Below are the code and all the weights of a small trained network. Each question names an input and a class and asks about switching units off, where a switched-off unit gives its printed mean instead of its output.

import numpy as np


def w(rows, s, z=0):
    codes = np.array(rows[::2]) - 128.0
    scale = np.full(codes.shape[1], s)
    scale[-1] = z or s
    return codes * scale


def norm(h):
    return h / np.sqrt((h * h).mean(-1, keepdims=True) + 1e-5)


def f(y):
    return y / 2 * (1 + np.tanh(0.7978845608 * (y + 0.044715 * y**3)))


def log_softmax(a):
    a = a - a.max(-1, keepdims=True)
    return a - np.log(np.exp(a).sum(-1, keepdims=True))


def net(x, mask):
    res = np.array(x, float).reshape(1, 3) / 4 @ E
    u = 0
    for l in range(2):
        y = f(norm(res) @ A[l][:, :-1].T + A[l][:, -1])
        res = res + np.where(mask[u : u + 16], y, B[l][:, -1]) @ B[l][:, :-1]
        u += 16
    return log_softmax(norm(res)[-1] @ U[:, :-1].T + U[:, -1])


A, B = {}, {}
E = w([
[133,126,171,160,195,55,206,150,53],'x0',
[137,130,221,162,163,103,156,2,77],'x1',
[141,141,212,149,71,221,192,184,100],'x2',
],0.0076)
A[0] = w([
[124,130,174,123,142,117,160,157,113,115],'0.n1',
[130,131,177,123,122,143,112,30,131,206],'0.n2',
[115,116,102,123,136,106,114,139,135,123],'0.n3',
[125,127,86,125,162,60,112,64,128,30],'0.n4',
[129,124,81,130,132,119,106,92,134,103],'0.n5',
[131,124,31,120,152,69,124,149,137,122],'0.n6',
[120,128,100,119,114,154,91,91,147,21],'0.n7',
[132,119,134,126,127,118,142,132,114,111],'0.n8',
[130,133,32,124,144,87,112,128,137,172],'0.n9',
[127,122,119,138,131,137,136,124,135,96],'0.n10',
[129,129,56,114,133,103,94,109,147,2],'0.n11',
[125,125,148,115,127,131,131,133,129,49],'0.n12',
[127,128,187,139,147,103,167,100,105,58],'0.n13',
[130,132,235,139,179,46,202,117,72,127],'0.n14',
[126,131,124,119,122,127,81,7,150,204],'0.n15',
[123,126,168,119,133,131,163,140,116,51],'0.n16',
],0.021,0.003)
B[0] = w([
[122,120,123,154,96,132,172,112,117,165],'0.n1',
[150,80,124,167,144,148,106,65,186,204],'0.n2',
[96,134,106,142,155,140,124,130,122,150],'0.n3',
[171,121,115,129,49,253,138,88,138,196],'0.n4',
[142,92,141,129,105,76,125,161,113,163],'0.n5',
[69,197,136,143,116,100,113,81,98,194],'0.n6',
[112,112,92,104,124,133,142,117,171,164],'0.n7',
[99,100,135,160,132,128,141,131,137,135],'0.n8',
[61,161,132,134,154,96,131,143,129,194],'0.n9',
[145,143,120,123,135,128,136,123,127,126],'0.n10',
[164,118,120,174,128,53,159,182,138,179],'0.n11',
[159,155,133,126,137,140,145,121,135,128],'0.n12',
[194,62,60,88,93,123,88,144,82,187],'0.n13',
[148,16,151,69,207,120,184,59,157,251],'0.n14',
[200,53,154,130,206,148,84,107,36,210],'0.n15',
[146,127,118,154,106,136,146,152,124,156],'0.n16',
],0.04,0.024)
A[1] = w([
[131,155,104,9,148,198,81,115,111,95],'1.n1',
[127,139,152,160,90,128,80,109,67,158],'1.n2',
[139,171,113,134,152,112,88,132,140,67],'1.n3',
[168,138,104,86,107,159,89,118,150,77],'1.n4',
[124,188,113,186,115,86,40,179,163,116],'1.n5',
[123,225,150,176,91,184,114,163,87,2],'1.n6',
[109,109,62,93,197,29,71,226,111,87],'1.n7',
[160,126,112,135,44,130,194,174,252,160],'1.n8',
[170,85,144,15,93,154,155,126,166,44],'1.n9',
[144,108,139,104,155,57,119,174,119,92],'1.n10',
[164,155,156,123,114,133,160,178,117,82],'1.n11',
[153,158,200,138,97,110,219,202,80,85],'1.n12',
[169,156,125,162,47,233,118,129,195,203],'1.n13',
[181,136,148,126,109,143,203,218,74,91],'1.n14',
[120,115,75,38,135,161,67,146,135,88],'1.n15',
[135,81,204,118,242,41,89,212,137,27],'1.n16',
],0.019,0.0028)
B[1] = w([
[127,145,164,117,59,137,200,150,80,158],'1.n1',
[182,67,133,100,123,60,182,253,168,159],'1.n2',
[129,91,125,174,72,130,96,123,122,137],'1.n3',
[143,129,153,143,99,126,200,154,149,155],'1.n4',
[218,89,85,127,134,120,90,196,76,184],'1.n5',
[138,149,108,156,132,106,118,183,113,158],'1.n6',
[111,171,64,149,138,94,124,145,148,194],'1.n7',
[141,145,102,33,108,180,83,80,143,184],'1.n8',
[188,121,193,172,89,136,70,162,53,250],'1.n9',
[116,164,153,114,157,114,64,143,77,152],'1.n10',
[105,118,129,159,131,145,125,89,175,131],'1.n11',
[150,133,100,233,170,131,76,126,167,156],'1.n12',
[114,181,215,110,115,163,177,172,151,175],'1.n13',
[131,107,156,196,204,103,102,135,199,149],'1.n14',
[141,141,123,67,91,122,164,105,117,155],'1.n15',
[88,148,103,174,56,113,176,138,101,179],'1.n16',
],0.029,0.014)
U = w([
[87,180,75,173,117,45,127,203,85,188],'0',
[152,184,184,73,60,182,149,166,141,138],'1',
[16,153,144,111,157,111,178,62,129,90],'2',
[132,162,70,67,111,133,87,143,155,62],'3',
[62,99,142,91,142,140,110,160,143,2],'4',
[148,158,173,186,153,167,103,157,211,117],'5',
[197,2,149,138,150,136,135,74,99,167],'6',
],0.015,0.0089)

Each question gives the input, the list of numbers given to net, and the class t.
The units are the neurons (one row each of A and B). Each row of codes is followed by its name. A weight is (code - 128) times the scale printed after its matrix; where a second scale follows, it is the last column's (A, B and U).
mask holds one flag per neuron, layer by layer. A switched-off neuron (its flag False) gives its mean, the last column of its row in B, instead of its output. The means were averaged over made-up inputs and are rounded, as every weight is.
A unit's drop is (log p(t) with every unit on - log p(t) with that unit switched off) / (log p(t) with every unit on - log p(t) with every unit switched off).
The circuit of an input: a set's keep is (log p(t) with only the set's units on - log p(t) with every unit switched off) / (log p(t) with every unit on - log p(t) with every unit switched off). Starting from the 12 units with the biggest drops (on a tie, the unit counted first), units are removed one at a time, each time the one whose removal leaves the highest keep (on an exact tie, the one counted first), for as long as the keep stays at least 0.8.
circuit, biggest first: the units of the circuit, biggest drop first
most important unit: the unit with the biggest drop
k most important neurons: the k neurons with the biggest drops, biggest first
top k neurons in layer l: the k neurons of layer l with the biggest drops, biggest first
drop when u is switched off: that unit's drop, to one decimal
input [2,-3,2], class 5: top 3 neurons in layer 0	(0.n14; 0.n2; 0.n6)
input [-6,-1,2], class 1: most important unit	0.n14
input [-1,-7,4], class 1: circuit, biggest first	(0.n14; 0.n15)
input [3,-1,-6], class 0: circuit, biggest first	(0.n14; 0.n6; 0.n9)
input [4,-8,8], class 5: top 2 neurons in layer 0	(0.n14; 0.n2)
input [1,-2,7], class 5: 2 most important neurons	(0.n14; 0.n2)
input [-4,-4,7], class 1: top 2 neurons in layer 0	(0.n9; 0.n11)
input [-3,-2,4], class 1: top 2 neurons in layer 0	(0.n9; 0.n11)
input [-2,-5,5], class 1: top 4 neurons in layer 0	(0.n9; 0.n11; 0.n14; 0.n5)
input [-5,-7,5], class 1: 3 most important neurons	(0.n14; 0.n11; 0.n9)
input [-8,2,7], class 5: top 3 neurons in layer 0	(0.n14; 0.n15; 0.n13)
input [-7,-8,2], class 0: top 2 neurons in layer 0	(0.n4; 0.n2)
input [-3,-4,7], class 5: top 2 neurons in layer 1	(1.n14; 1.n12)
input [3,-5,3], class 5: 3 most important neurons	(0.n14; 0.n2; 0.n6)
input [-6,-7,4], class 1: most important neuron	(0.n14)
input [-4,-5,7], class 1: drop when 0.n14 is switched off	0.4
input [-8,-3,6], class 1: drop when 0.n14 is switched off	0.3
input [-2,-1,-1], class 0: drop when 1.n9 is switched off	0.0
